Here is a tiny trained network, its code and every weight. The questions are about switching its units off for an input and a class, where a switched-off unit gives its printed mean instead of its output.

import numpy as np


def w(rows, s, z=0):
    codes = np.array(rows[::2]) - 128.0
    scale = np.full(codes.shape[1], s)
    scale[-1] = z or s
    return codes * scale


def f(y):
    return y / 2 * (1 + np.tanh(0.7978845608 * (y + 0.044715 * y**3)))


def log_softmax(a):
    a = a - a.max(-1, keepdims=True)
    return a - np.log(np.exp(a).sum(-1, keepdims=True))


def net(x, mask):
    res = np.array(x, float).reshape(1, 5) / 4 @ E
    y = f(res @ A[0][:, :-1].T + A[0][:, -1])
    res = res + np.where(mask, y, B[0][:, -1]) @ B[0][:, :-1]
    return log_softmax(res[-1] @ U[:, :-1].T + U[:, -1])


A, B = {}, {}
E = w([
[66,147,125,215,64,110,153,29,148,142,124,141],'x0',
[117,119,103,45,183,139,113,3,26,129,72,149],'x1',
[136,94,136,42,112,151,87,105,141,83,224,97],'x2',
[223,147,90,189,88,132,184,127,67,45,102,136],'x3',
[19,140,115,154,201,181,98,107,57,45,177,41],'x4',
],0.0049)
A[0] = w([
[126,118,122,127,125,127,125,140,129,125,130,131,161],'n0',
[130,136,124,203,104,118,148,155,148,117,138,127,204],'n1',
[146,122,132,102,121,124,127,141,147,144,127,133,172],'n2',
[174,127,133,64,79,124,129,151,211,188,132,147,111],'n3',
[135,131,124,251,104,126,125,137,145,124,126,137,246],'n4',
[171,129,130,103,132,134,126,97,94,91,131,120,209],'n5',
[100,131,125,102,125,132,125,38,100,82,151,112,51],'n6',
[53,130,128,164,148,130,129,68,124,185,93,135,26],'n7',
[77,129,124,73,185,138,115,240,129,108,167,95,82],'n8',
[45,130,134,90,159,129,121,130,131,145,145,120,127],'n9',
[128,133,124,248,80,128,142,177,163,113,145,121,219],'n10',
[77,127,123,122,140,125,127,47,106,124,133,128,159],'n11',
[186,126,131,88,100,121,129,143,150,160,114,144,233],'n12',
[145,127,129,108,109,138,129,81,103,76,158,113,112],'n13',
[212,134,117,139,147,119,142,150,72,119,79,141,13],'n14',
[135,141,126,220,122,124,142,122,122,166,68,144,167],'n15',
],0.015,0.0013)
B[0] = w([
[137,123,165,116,156,131,118,102,112,148,111,142,132],'n0',
[152,127,162,202,117,147,120,125,135,137,155,109,203],'n1',
[144,134,140,104,127,95,137,129,135,124,134,139,152],'n2',
[188,114,123,75,114,17,126,120,163,153,181,148,234],'n3',
[137,123,158,251,132,129,113,128,124,139,163,112,227],'n4',
[164,135,75,129,120,155,149,154,86,115,146,128,168],'n5',
[111,127,82,99,100,144,133,51,88,129,187,131,202],'n6',
[58,141,141,152,113,96,129,103,209,143,43,127,188],'n7',
[37,121,189,69,178,127,109,228,86,109,153,125,218],'n8',
[135,132,150,90,110,187,84,131,202,127,118,97,176],'n9',
[191,124,186,234,132,147,102,108,122,122,180,86,255],'n10',
[59,126,105,117,96,149,127,60,155,142,132,122,197],'n11',
[217,129,110,97,134,95,133,125,155,141,119,151,197],'n12',
[134,113,106,119,142,131,135,113,66,143,165,152,173],'n13',
[203,134,112,122,132,206,141,145,121,111,25,134,184],'n14',
[75,137,115,197,152,57,167,149,83,111,95,144,212],'n15',
],0.021,0.0094)
U = w([
[192,104,119,72,123,42,139,155,172,168,161,191,235],'0',
[200,149,76,112,153,193,179,185,86,88,41,164,104],'1',
[55,171,92,181,128,82,196,110,122,130,46,161,27],'2',
[95,117,38,81,96,187,143,61,57,119,193,137,140],'3',
[69,111,173,58,208,153,93,254,91,89,156,112,145],'4',
[156,125,191,240,130,134,108,132,116,126,181,67,203],'5',
[60,147,127,87,84,159,85,80,233,162,91,91,11],'6',
],0.005,0.0012)

Each question gives the input, the list of numbers given to net, and the class t.
The units are the neurons (one row each of A and B). Each row of codes is followed by its name. A weight is (code - 128) times the scale printed after its matrix; where a second scale follows, it is the last column's (A, B and U).
mask holds one flag per neuron, in row order. A switched-off neuron (its flag False) gives its mean, the last column of its row in B, instead of its output. The means were averaged over made-up inputs and are rounded, as every weight is.
A unit's drop is (log p(t) with every unit on - log p(t) with that unit switched off) / (log p(t) with every unit on - log p(t) with every unit switched off).
The circuit of an input: a set's keep is (log p(t) with only the set's units on - log p(t) with every unit switched off) / (log p(t) with every unit on - log p(t) with every unit switched off). Starting from the 12 units with the biggest drops (on a tie, the unit counted first), units are removed one at a time, each time the one whose removal leaves the highest keep (on an exact tie, the one counted first), for as long as the keep stays at least 0.8.
circuit, biggest first: the units of the circuit, biggest drop first
most important unit: the unit with the biggest drop
top k neurons: the k neurons with the biggest drops, biggest first
drop when u is switched off: that unit's drop, to one decimal
input [-2,-8,2,0,7], class 4: circuit, biggest first -> [n8]
input [5,0,-2,-2,1], class 2: circuit, biggest first -> [n7 n10]
input [1,5,-1,-2,3], class 6: top 2 neurons -> [n7 n9]
input [3,2,-3,-4,-4], class 2: circuit, biggest first -> [n7 n10]
input [-6,3,-6,0,-8], class 0: top 2 neurons -> [n3 n12]
input [5,4,-1,7,0], class 2: circuit, biggest first -> [n15 n10]
input [-8,5,8,-7,-4], class 0: top 3 neurons -> [n3 n12 n2]
input [-4,-5,1,5,-7], class 0: top 2 neurons -> [n3 n12]
input [3,8,-1,-3,-5], class 6: circuit, biggest first -> [n7 n11]
input [7,5,1,2,7], class 3: top 2 neurons -> [n6 n13]
input [8,4,-5,8,8], class 2: top 3 neurons -> [n7 n15 n11]
input [0,0,0,2,3], class 3: top 2 neurons -> [n10 n4]
input [-5,-4,-7,-1,-5], class 0: top 3 neurons -> [n3 n12 n2]
input [-4,8,-1,-8,-6], class 0: most important unit -> n3
input [0,7,-7,1,5], class 2: top 2 neurons -> [n7 n15]
input [-6,-8,8,-1,-3], class 0: drop when n3 is switched off -> 1.9
input [-3,3,-1,7,2], class 1: drop when n13 is switched off -> 0.0
input [-1,4,-6,6,-5], class 1: drop when n14 is switched off -> 0.3
